Here is a tiny trained network, its code and every weight. The questions are about switching its units off for an input and a class, where a switched-off unit gives its printed mean instead of its output.

import numpy as np


def w(rows, s, z=0):
    codes = np.array(rows[::2]) - 128.0
    scale = np.full(codes.shape[1], s)
    scale[-1] = z or s
    return codes * scale


def f(y):
    return np.maximum(y, 0)


def log_softmax(a):
    a = a - a.max(-1, keepdims=True)
    return a - np.log(np.exp(a).sum(-1, keepdims=True))


def net(x, mask):
    res = np.array(x, float).reshape(1, 6) / 4 @ E
    y = f(res @ A[0][:, :-1].T + A[0][:, -1])
    res = res + np.where(mask, y, B[0][:, -1]) @ B[0][:, :-1]
    return log_softmax(res[-1] @ U[:, :-1].T + U[:, -1])


A, B = {}, {}
E = w([
[117,106,185,170,87,190,176,139,117,157,137],'x0',
[145,69,158,134,254,171,208,174,197,90,67],'x1',
[141,166,90,159,119,172,129,115,140,112,116],'x2',
[86,150,131,117,123,120,145,167,135,104,161],'x3',
[133,112,126,75,173,132,52,100,119,113,126],'x4',
[67,125,126,209,111,81,78,175,30,24,13],'x5',
],0.0095)
A[0] = w([
[179,153,113,57,129,155,144,128,162,206,217,162],'neuron 0',
[108,203,128,97,35,107,101,71,35,166,178,40],'neuron 1',
[98,102,123,164,102,110,106,164,1,52,33,223],'neuron 2',
[114,142,136,131,118,147,181,155,117,130,122,50],'neuron 3',
[119,104,84,162,82,124,99,63,8,134,248,46],'neuron 4',
[135,93,141,162,97,169,130,194,103,133,150,233],'neuron 5',
[98,140,60,125,130,166,134,144,126,145,121,18],'neuron 6',
[111,94,168,170,239,138,179,116,179,89,103,1],'neuron 7',
[155,117,98,96,127,127,164,67,221,168,217,203],'neuron 8',
[94,135,136,136,120,80,136,209,76,111,77,213],'neuron 9',
[160,127,160,136,154,129,117,145,160,194,214,237],'neuron 10',
[127,65,136,122,221,168,180,170,201,77,80,38],'neuron 11',
],0.0076,0.0012)
B[0] = w([
[54,78,83,82,81,202,100,140,137,76,131,238],'neuron 0',
[197,192,128,151,245,77,220,53,78,225,198,236],'neuron 1',
[64,57,71,70,94,238,69,254,194,74,57,248],'neuron 2',
[71,179,105,129,158,168,144,123,144,210,106,150],'neuron 3',
[184,190,135,121,152,49,203,146,129,142,198,216],'neuron 4',
[149,150,93,169,115,164,133,148,148,91,126,166],'neuron 5',
[126,118,181,110,127,95,152,102,169,124,75,136],'neuron 6',
[145,180,133,179,141,52,188,97,87,151,228,220],'neuron 7',
[34,66,54,78,49,175,79,136,173,93,93,238],'neuron 8',
[129,84,117,153,78,118,163,178,98,132,115,195],'neuron 9',
[130,99,81,60,116,89,110,142,122,85,87,203],'neuron 10',
[172,180,153,152,201,25,181,70,78,184,165,242],'neuron 11',
],0.0085,0.012)
U = w([
[44,3,83,111,16,245,124,169,177,60,101,252],'0',
[204,255,173,173,222,58,208,92,61,215,217,4],'1',
],0.0094,0.0012)

Each question gives the input, the list of numbers given to net, and the class t.
The units are the neurons (one row each of A and B). Each row of codes is followed by its name. A weight is (code - 128) times the scale printed after its matrix; where a second scale follows, it is the last column's (A, B and U).
mask holds one flag per neuron, in row order. A switched-off neuron (its flag False) gives its mean, the last column of its row in B, instead of its output. The means were averaged over made-up inputs and are rounded, as every weight is.
A unit's drop is (log p(t) with every unit on - log p(t) with that unit switched off) / (log p(t) with every unit on - log p(t) with every unit switched off).
The circuit of an input: a set's keep is (log p(t) with only the set's units on - log p(t) with every unit switched off) / (log p(t) with every unit on - log p(t) with every unit switched off). Starting from all 12 units, units are removed one at a time, each time the one whose removal leaves the highest keep (on an exact tie, the one counted first), for as long as the keep stays at least 0.8.
units of the circuit, in order: the units of the circuit, biggest drop first
top k neurons: the k neurons with the biggest drops, biggest first
drop of u: that unit's drop, to one decimal
input [-1,5,-1,6,-5,-7], class 0: units of the circuit, in order : [neuron 8]
input [5,-7,0,8,-8,5], class 1: top 2 neurons : [neuron 1; neuron 4]
input [-4,-8,3,-1,6,-8], class 0: top 2 neurons : [neuron 8; neuron 0]
input [-4,5,5,2,8,4], class 1: top 2 neurons : [neuron 11; neuron 8]
input [-1,-4,3,2,8,-5], class 0: top 2 neurons : [neuron 0; neuron 8]
input [2,0,-7,2,-4,-1], class 0: top 2 neurons : [neuron 1; neuron 11]
input [-3,-6,-6,-3,-2,-6], class 0: top 2 neurons : [neuron 8; neuron 0]
input [3,6,-5,8,-6,-6], class 0: top 4 neurons : [neuron 8; neuron 1; neuron 0; neuron 4]
input [-8,4,-6,-1,2,-4], class 0: top 2 neurons : [neuron 1; neuron 8]
input [4,6,2,2,-6,5], class 1: top 4 neurons : [neuron 11; neuron 7; neuron 8; neuron 0]
input [-6,-6,6,1,5,4], class 1: top 2 neurons : [neuron 1; neuron 8]
input [-2,-2,8,-8,-3,-3], class 0: drop of neuron 11 : 0.2
input [5,-6,3,6,-3,3], class 1: drop of neuron 1 : 0.7
input [2,-6,4,-6,-4,3], class 1: top neuron : [neuron 1]
